[-2.0, 2.8, -12.8, 15.0, 8.7, -12.2] Answer: -12.8
[[12.2, -16.6, -14.7, 88.0, 168.5, -65.6], [167.6, -8.0, -21.1, 13.6, -23.6, -30.0], [-86.8, -24.5, 16.0, -8.7, -190.0, 0.4]] Answer: -14.7
[1.766, 0.335, 0.373, 0.378, 0.765, -1.068, 0.135] Answer: 0.373
[[0.6, 0.2, -0.4, -0.3], [-1.1, -1.9, -0.3, -0.2], [1.5, -0.1, -0.8, -1.1]] Answer: -0.4
[49.180, -121.803, 73.702, 120.462, -50.838, 0.931, 12.690] Answer: 73.702
[0.060, 0.037, -0.145, 0.097, -0.041] Answer: -0.145
[168.6, 64.6, -32.9, -149.9, 1.3] Answer: -32.9
---
-2.80,-1.95,1.16,6.09,3.04,1.41,-0.03 Answer: -2.80
1.44,-3.91,-2.39,5.90,-0.34 Answer: 1.44
-1.23,2.26,0.17,1.05,-2.02,-7.98 Answer: -1.23
-2.29,2.88,-4.44,7.14 Answer: -2.29
-0.28,-2.22,7.39,5.93,-3.72,-3.40,1.30 Answer: -0.28
0.91,5.89,3.59,-1.06,0.55,1.24,-6.38 Answer: 0.91
-3.80,-1.81,-4.83,4.48,6.55,-2.61,3.02 Answer: -3.80
0.61,6.48,1.86,-0.51,7.24 Answer: 0.61
-5.95,-0.78,-2.11,-3.97 Answer: -5.95
---
[[6.17, 2.92, 0.02, -1.24, 1.11, -1.59, -0.41],
 [2.04, -1.83, -0.14, -2.10, 0.40, 1.32, -3.02],
 [-3.11, 1.22, -0.07, 1.89, 5.96, 0.25, 0.51]] → 2.92

[[-1.36, 1.38, 4.06, 3.20, -5.98],
 [5.26, 5.87, -2.03, -1.78, 3.59],
 [4.90, 6.62, -6.10, -6.12, 2.84]] → 1.38

[[-0.36, 1.65, -3.30, 0.98, -3.96],
 [3.23, -2.24, -2.47, 7.00, 5.93],
 [1.84, 5.96, -3.41, 4.08, -2.69]] → 1.65

[[4.52, -3.30, -4.03, -1.36, 0.24],
 [-3.49, -2.12, -0.47, -7.94, 0.09],
 [0.16, -1.50, 0.76, -1.33, -0.59]] → -3.30

[[1.75, 4.44, -0.50, 7.74, 4.94],
 [0.43, -1.01, 5.30, 0.01, 3.75],
 [2.09, -5.26, 6.33, -0.20, 4.85]] → 4.44

[[-4.40, 5.51, -3.61, -2.04, 2.50],
 [5.95, -0.83, -7.36, 1.83, -2.74],
 [-5.54, 5.66, -1.85, -0.08, 4.53]] → 5.51
---
Q: [[0.035, 0.096, -0.081, 0.034, -0.058, -0.135], [0.030, -0.003, -0.155, 0.124, -0.100, -0.033], [0.087, 0.133, 0.045, -0.094, -0.236, -0.070]]
A: 0.133, -0.236
Q: [[-0.011, -0.112, -0.111, 0.029, 0.059], [0.100, 0.030, -0.020, -0.066, 0.146]]
A: 0.146, -0.112
Q: [[-1.06, 1.42, -0.24, 0.15, 0.76, -0.16], [0.37, -0.60, 0.57, -0.92, -0.61, -1.24], [0.53, 0.20, 1.49, -1.31, -0.96, -0.43]]
A: 1.49, -1.31
Q: [[-19.328, 7.359, 11.637, -16.285, -16.260, -7.692], [13.202, 8.275, -10.477, -13.531, -6.666, -16.151]]
A: 13.202, -19.328
Q: [9.206, 10.627, 8.429, -15.237, -5.511, -2.532, 15.841]
A: 15.841, -15.237
Q: [1.761, 1.117, 0.045, 0.586, -1.326, 1.347, 1.218]
A: 1.761, -1.326
Q: [-0.167, -0.188, 0.142, 0.041, 0.047]
A: 0.142, -0.188
Q: [-13.1, 18.7, -8.6, -18.2, -10.1]
A: 18.7, -18.2
---
[[-7.76 -1.70 -0.48  0.38]
 [-0.34  2.26 -0.39 -0.09]
 [-0.81 -2.32  0.20  1.77]]
-0.81

[ 1.65 -3.31 -6.98  7.70  2.69]
1.65

[-1.13 -3.31 -7.07 -1.45  2.04 -1.22]
-1.13

[ 1.96 -0.36 -6.13 -0.43]
1.96

[[-1.91 -1.37 -0.73 -1.57  0.55  0.74]
 [-0.15 -1.74 -1.87 -1.25 -1.90 -1.82]
 [-1.46  2.00  7.99  3.95  5.43  4.17]]
-1.46

[-0.28 -3.57 -6.27  3.12]
-0.28

[[ 0.04  6.92  0.03  7.06  5.98 -0.08 -0.06]
 [-0.10  6.84  6.87  6.82  6.92  7.01  0.00]]
-0.10

[2.14 0.33 5.14 6.68 5.98]
2.14
